Below are the code and all the weights of a small trained network. Each question names an input and a target symbol and asks about switching units off, where a switched-off unit gives its printed mean instead of its output.

import numpy as np


def w(rows, s, z=0):
    codes = np.array(rows[::2]) - 128.0
    scale = np.full(codes.shape[1], s)
    scale[-1] = z or s
    return codes * scale


def norm(h):
    return h / np.sqrt((h * h).mean(-1, keepdims=True) + 1e-5)


def f(y):
    return np.maximum(y, 0)


def softmax(a):
    e = np.exp(a - a.max(-1, keepdims=True))
    return e / e.sum(-1, keepdims=True)


def log_softmax(a):
    a = a - a.max(-1, keepdims=True)
    return a - np.log(np.exp(a).sum(-1, keepdims=True))


def net(x, mask):
    ids = ['ΘΛΠΦβγδεζημτω'.index(c) for c in x.split()]
    T = len(ids)
    res = E[ids] + P[:T]
    q, k, v = (norm(res) @ M[0].T for M in (Q, K, V))
    z = softmax(np.where(np.tri(T) > 0, q @ k.T / 4**0.5, -1e9)) @ v
    res = res + np.where(mask[0], z, O[0][:, -1]) @ O[0][:, :-1]
    y = f(norm(res) @ A[0][:, :-1].T + A[0][:, -1])
    res = res + np.where(mask[1:17], y, B[0][:, -1]) @ B[0][:, :-1]
    return log_softmax(norm(res)[-1] @ U[:, :-1].T + U[:, -1])


Q, K, V, O, A, B = {}, {}, {}, {}, {}, {}
E = w([
[123,138,112],'Θ',
[137,130,127],'Λ',
[127,132,113],'Π',
[135,129,126],'Φ',
[122,150,121],'β',
[122,151,115],'γ',
[126,136,111],'δ',
[129,130,118],'ε',
[7,2,68],'ζ',
[134,130,127],'η',
[134,143,128],'μ',
[136,130,127],'τ',
[137,129,126],'ω',
],0.016)
P = w([
[189,132,112],'0',
[186,153,144],'1',
[205,119,62],'2',
[91,141,204],'3',
[148,188,67],'4',
[43,109,217],'5',
[152,194,189],'6',
[183,102,76],'7',
[48,90,186],'8',
[135,219,254],'9',
[160,37,202],'10',
],0.0096)
Q[0] = w([
[109,36,43],'H1',
[170,254,160],'H1',
[150,88,26],'H1',
[167,238,96],'H1',
],0.0098)
K[0] = w([
[201,238,211],'H1',
[71,36,153],'H1',
[194,176,248],'H1',
[51,99,133],'H1',
],0.014)
V[0] = w([
[129,116,155],'H1',
[20,189,41],'H1',
[100,253,68],'H1',
[145,202,182],'H1',
],0.011)
O[0] = w([
[73,139,115,103],'H1',
[244,71,132,89],'H1',
[207,133,181,253],'H1',
[116,97,227,203],'H1',
],0.011,0.0037)
A[0] = w([
[156,175,157,104],'N1',
[165,199,113,60],'N2',
[104,25,136,193],'N3',
[131,14,53,253],'N4',
[158,157,88,147],'N5',
[104,78,158,130],'N6',
[169,119,149,121],'N7',
[137,88,43,192],'N8',
[205,138,117,147],'N9',
[97,2,140,200],'N10',
[118,105,183,69],'N11',
[114,172,132,145],'N12',
[130,65,67,224],'N13',
[145,129,203,18],'N14',
[144,169,60,138],'N15',
[168,124,143,116],'N16',
],0.012,0.0049)
B[0] = w([
[112,89,120,252],'N1',
[115,77,130,186],'N2',
[212,9,75,212],'N3',
[119,1,129,187],'N4',
[151,63,101,178],'N5',
[191,101,119,191],'N6',
[95,160,109,227],'N7',
[163,18,184,175],'N8',
[134,183,37,254],'N9',
[209,65,97,229],'N10',
[159,103,152,210],'N11',
[162,71,80,199],'N12',
[177,24,151,171],'N13',
[136,87,158,254],'N14',
[157,69,174,181],'N15',
[100,162,106,209],'N16',
],0.0086,0.0042)
U = w([
[123,116,246,133],'Θ',
[161,145,72,96],'Λ',
[91,150,125,171],'Π',
[119,112,104,3],'Φ',
[143,98,56,106],'β',
[99,148,117,130],'γ',
[170,187,133,93],'δ',
[200,201,175,100],'ε',
[99,29,79,104],'ζ',
[95,147,118,151],'η',
[98,148,123,132],'μ',
[96,150,127,134],'τ',
[187,168,65,198],'ω',
],0.013,0.0047)

Each question gives the input, a string of symbols that net reads in full, and the target symbol t.
The units are the heads (4 rows each of Q, K, V and O) and the neurons (one row each of A and B). Each row of codes is followed by its name. A weight is (code - 128) times the scale printed after its matrix; where a second scale follows, it is the last column's (O, A, B and U).
mask holds one flag per unit, heads first, then neurons. A switched-off unit (its flag False) gives its mean, the last column of its rows in O or B, instead of its output. The means were averaged over made-up inputs and are rounded, as every weight is.
A unit's drop is (log p(t) with every unit on - log p(t) with that unit switched off) / (log p(t) with every unit on - log p(t) with every unit switched off).
The circuit of an input: a set's keep is (log p(t) with only the set's units on - log p(t) with every unit switched off) / (log p(t) with every unit on - log p(t) with every unit switched off). Starting from the 12 units with the biggest drops (on a tie, the unit counted first), units are removed one at a time, each time the one whose removal leaves the highest keep (on an exact tie, the one counted first), for as long as the keep stays at least 0.8.
units of the circuit, in order: the units of the circuit, biggest drop first
k most important neurons: the k neurons with the biggest drops, biggest first
drop when u is switched off: that unit's drop, to one decimal
input Π μ Λ, target Θ: units of the circuit, in order -> (H1, N3, N10)
input Θ ε Θ μ Θ ε η, target ζ: units of the circuit, in order -> (H1)
input ω Θ ζ η Λ Π δ, target ζ: units of the circuit, in order -> (H1, N4, N8)
input μ Θ β β μ μ μ ζ μ Π, target ζ: units of the circuit, in order -> (H1, N8, N4)
input μ μ ζ Λ ω Π ε, target ζ: units of the circuit, in order -> (H1, N4, N8)
input τ Θ Θ δ β μ ε, target Θ: units of the circuit, in order -> (H1, N3, N10, N9)
input μ μ Φ, target Θ: units of the circuit, in order -> (H1, N3, N10)
input μ Λ ε μ δ μ Θ, target Θ: 3 most important neurons -> (N3, N10, N4)
input ε Θ δ μ β Θ γ Θ ε β, target ζ: 2 most important neurons -> (N12, N9)
input μ Θ δ μ μ β Π, target ε: 2 most important neurons -> (N3, N10)
input Θ μ γ δ Π ε τ, target ζ: 2 most important neurons -> (N12, N1)
input Φ ε τ η τ μ μ, target Θ: 2 most important neurons -> (N3, N10)
input Θ μ γ, target Θ: 2 most important neurons -> (N3, N10)
input μ Θ μ μ β Θ ε, target ω: most important neuron -> (N9)
input Θ μ δ, target Θ: drop when H1 is switched off -> 0.9
input μ μ Θ Θ, target ω: drop when H1 is switched off -> 1.6
input ε μ β ω, target ε: drop when N4 is switched off -> 0.2
